Below is a small trained network, with its code and all its weights. Each question gives an input and a target symbol and asks what happens when units are switched off, that is, made to give their printed mean instead of their output.

import numpy as np


def w(rows, s, z=0):
    codes = np.array(rows[::2]) - 128.0
    scale = np.full(codes.shape[1], s)
    scale[-1] = z or s
    return codes * scale


def f(y):
    return y / 2 * (1 + np.tanh(0.7978845608 * (y + 0.044715 * y**3)))


def softmax(a):
    e = np.exp(a - a.max(-1, keepdims=True))
    return e / e.sum(-1, keepdims=True)


def log_softmax(a):
    a = a - a.max(-1, keepdims=True)
    return a - np.log(np.exp(a).sum(-1, keepdims=True))


def net(x, mask):
    ids = ['ΠΣΩαβγδεζηθλμξτψ'.index(c) for c in x.split()]
    T = len(ids)
    res = E[ids] + P[:T]
    u = 0
    for l in range(3):
        r = res
        for j in range(2):
            rows = slice(2 * j, 2 * j + 2)
            q, k, v = (r @ M[l][rows].T for M in (Q, K, V))
            z = softmax(np.where(np.tri(T) > 0, q @ k.T / 2**0.5, -1e9)) @ v
            o = O[l][rows]
            res = res + np.where(mask[u + j], z, o[:, -1]) @ o[:, :-1]
        u += 2
        y = f(res @ A[l][:, :-1].T + A[l][:, -1])
        res = res + np.where(mask[u : u + 4], y, B[l][:, -1]) @ B[l][:, :-1]
        u += 4
    return log_softmax(res[-1] @ U[:, :-1].T + U[:, -1])


Q, K, V, O, A, B = {}, {}, {}, {}, {}, {}
E = w([
[49,91,84,221,69],'Π',
[75,124,104,137,83],'Σ',
[92,155,170,61,179],'Ω',
[130,163,99,129,178],'α',
[181,218,82,69,153],'β',
[81,156,194,105,214],'γ',
[202,99,176,184,3],'δ',
[87,156,95,146,152],'ε',
[83,132,108,87,133],'ζ',
[55,200,133,129,143],'η',
[162,166,63,132,141],'θ',
[143,100,57,102,102],'λ',
[135,140,110,46,84],'μ',
[199,113,44,192,138],'ξ',
[55,158,149,135,104],'τ',
[111,166,143,163,202],'ψ',
],0.017)
P = w([
[97,68,2,86,218],'0',
[69,119,114,129,159],'1',
[72,117,88,136,156],'2',
[88,126,71,147,157],'3',
[98,134,59,148,158],'4',
[99,134,62,145,172],'5',
[118,142,54,142,166],'6',
[118,136,53,135,185],'7',
],0.008)
Q[0] = w([
[2,121,29,134,206],'L0H0',
[216,53,41,107,154],'L0H0',
[145,227,60,85,53],'L0H1',
[30,140,254,122,124],'L0H1',
],0.0072)
K[0] = w([
[132,180,1,38,188],'L0H0',
[129,232,126,117,124],'L0H0',
[149,172,147,136,115],'L0H1',
[41,190,114,141,209],'L0H1',
],0.0093)
V[0] = w([
[215,65,79,124,99],'L0H0',
[113,96,127,254,95],'L0H0',
[236,90,200,124,33],'L0H1',
[146,129,181,145,200],'L0H1',
],0.01)
O[0] = w([
[205,88,120,60,1,149],'L0H0',
[119,20,214,182,88,71],'L0H0',
[94,175,193,186,107,2],'L0H1',
[236,154,99,253,142,106],'L0H1',
],0.0094,0.013)
A[0] = w([
[184,101,190,253,65,142],'L0N0',
[159,116,151,120,109,6],'L0N1',
[47,105,83,145,93,175],'L0N2',
[91,254,137,60,157,128],'L0N3',
],0.0081,0.0012)
B[0] = w([
[123,25,175,68,197,138],'L0N0',
[146,102,168,174,128,117],'L0N1',
[135,115,154,80,198,156],'L0N2',
[93,5,73,254,80,250],'L0N3',
],0.0081,0.011)
Q[1] = w([
[131,240,245,102,142],'L1H0',
[194,149,161,180,99],'L1H0',
[253,95,124,58,151],'L1H1',
[166,117,15,102,214],'L1H1',
],0.0066)
K[1] = w([
[42,255,166,193,89],'L1H0',
[55,177,171,143,74],'L1H0',
[143,179,136,30,215],'L1H1',
[95,148,42,136,251],'L1H1',
],0.0069)
V[1] = w([
[156,136,159,84,59],'L1H0',
[145,159,131,75,190],'L1H0',
[7,101,149,130,147],'L1H1',
[147,125,152,93,161],'L1H1',
],0.012)
O[1] = w([
[2,123,156,101,77,5],'L1H0',
[89,146,76,189,240,254],'L1H0',
[146,137,222,26,184,65],'L1H1',
[115,206,91,103,227,106],'L1H1',
],0.0097,0.0078)
A[1] = w([
[64,211,173,75,76,195],'L1N0',
[49,144,102,176,205,242],'L1N1',
[100,3,60,250,122,253],'L1N2',
[127,108,131,117,142,53],'L1N3',
],0.0067,0.0021)
B[1] = w([
[255,215,49,232,142,136],'L1N0',
[112,183,88,32,119,193],'L1N1',
[177,153,96,80,92,251],'L1N2',
[214,62,61,211,115,129],'L1N3',
],0.0064,0.03)
Q[2] = w([
[199,78,64,97,198],'L2H0',
[198,68,118,103,77],'L2H0',
[74,128,139,105,52],'L2H1',
[100,46,2,121,150],'L2H1',
],0.0071)
K[2] = w([
[188,92,106,11,156],'L2H0',
[126,95,87,141,133],'L2H0',
[154,137,159,133,69],'L2H1',
[163,90,102,81,145],'L2H1',
],0.011)
V[2] = w([
[127,87,75,185,72],'L2H0',
[166,201,104,244,156],'L2H0',
[113,83,60,133,76],'L2H1',
[204,94,133,143,108],'L2H1',
],0.011)
O[2] = w([
[167,194,171,104,60,187],'L2H0',
[85,203,124,166,209,148],'L2H0',
[209,201,159,83,32,253],'L2H1',
[254,121,207,182,159,155],'L2H1',
],0.009,0.029)
A[2] = w([
[162,134,253,118,78,78],'L2N0',
[73,94,114,63,107,197],'L2N1',
[150,188,120,143,133,2],'L2N2',
[138,136,97,78,30,77],'L2N3',
],0.011,0.0055)
B[2] = w([
[62,101,32,125,115,182],'L2N0',
[216,168,85,253,2,147],'L2N1',
[35,67,221,241,111,194],'L2N2',
[72,101,232,78,172,254],'L2N3',
],0.0069,0.063)
U = w([
[163,89,149,132,115,127],'Π',
[107,132,90,143,86,166],'Σ',
[193,141,154,147,113,99],'Ω',
[157,235,99,148,87,162],'α',
[114,113,177,185,89,62],'β',
[96,102,176,175,148,202],'γ',
[53,121,133,159,119,168],'δ',
[73,162,82,70,152,166],'ε',
[209,159,106,68,121,180],'ζ',
[165,100,173,93,174,154],'η',
[104,180,200,82,167,193],'θ',
[170,185,97,82,72,58],'λ',
[137,102,136,71,131,109],'μ',
[24,91,142,135,126,126],'ξ',
[46,40,154,148,164,124],'τ',
[2,143,142,182,141,2],'ψ',
],0.0071,0.0052)

Each question gives the input, a string of symbols that net reads in full, and the target symbol t.
The units are the heads (2 rows each of Q, K, V and O) and the neurons (one row each of A and B). Each row of codes is followed by its name. A weight is (code - 128) times the scale printed after its matrix; where a second scale follows, it is the last column's (O, A, B and U).
mask holds one flag per unit, layer by layer, with each layer's heads first. A switched-off unit (its flag False) gives its mean, the last column of its rows in O or B, instead of its output. The means were averaged over made-up inputs and are rounded, as every weight is.
A unit's drop is (log p(t) with every unit on - log p(t) with that unit switched off) / (log p(t) with every unit on - log p(t) with every unit switched off).
The circuit of an input: a set's keep is (log p(t) with only the set's units on - log p(t) with every unit switched off) / (log p(t) with every unit on - log p(t) with every unit switched off). Starting from the 12 units with the biggest drops (on a tie, the unit counted first), units are removed one at a time, each time the one whose removal leaves the highest keep (on an exact tie, the one counted first), for as long as the keep stays at least 0.8.
units of the circuit, in order: the units of the circuit, biggest drop first
k most important neurons of layer l: the k neurons of layer l with the biggest drops, biggest first
heads that matter: for each layer, one digit per head in row order, 1 if its drop is at least 0.15 and else 0, layers parted by /
input ζ τ θ θ θ, target ζ: units of the circuit, in order : [L2N2 L1H1 L2H0]
input α θ η, target α: units of the circuit, in order : [L2N3 L1H0 L2H0]
input Π α β τ μ, target Π: 2 most important neurons of layer 0 : [L0N2 L0N3]
input θ θ η θ θ β δ, target ξ: units of the circuit, in order : [L2N0 L1H0 L0H0]
input δ α β θ θ θ ε α, target ξ: units of the circuit, in order : [L1H0 L2N0 L0H0]
input λ ε θ α Ω Ω θ θ, target λ: heads that matter : 11 / 10 / 11
input τ τ β ε θ, target τ: units of the circuit, in order : [L1H1 L0H0 L2H0]
input ε Σ Π, target ε: 2 most important neurons of layer 2 : [L2N2 L2N3]
input α θ α λ α θ, target α: units of the circuit, in order : [L2N3 L1H0 L2H0 L0H1]
input Π θ β θ ζ, target Π: heads that matter : 10 / 11 / 10
input β δ ψ μ θ, target ξ: heads that matter : 10 / 11 / 00
input α θ ε λ θ ε α, target α: units of the circuit, in order : [L2N3 L1H0 L2H0 L0H1]
input α θ α θ, target α: units of the circuit, in order : [L2N3 L1H0 L0H1 L2H0]
input τ θ θ β, target τ: units of the circuit, in order : [L2H1 L1H1 L0H0 L2H0]
input β β Π, target β: 3 most important neurons of layer 2 : [L2N2 L2N3 L2N0]
input θ θ α ξ, target θ: heads that matter : 10 / 11 / 01
input β α θ θ ψ θ δ, target ξ: heads that matter : 10 / 10 / 10
input θ α θ λ, target θ: heads that matter : 10 / 01 / 00
input τ α μ, target τ: heads that matter : 10 / 11 / 11
input β λ η τ τ τ, target β: heads that matter : 10 / 11 / 11
input Σ β α η Ω ψ, target Σ: heads that matter : 11 / 01 / 11
input γ θ λ θ μ, target γ: heads that matter : 11 / 10 / 11
input β β β θ θ Σ, target β: heads that matter : 10 / 11 / 11
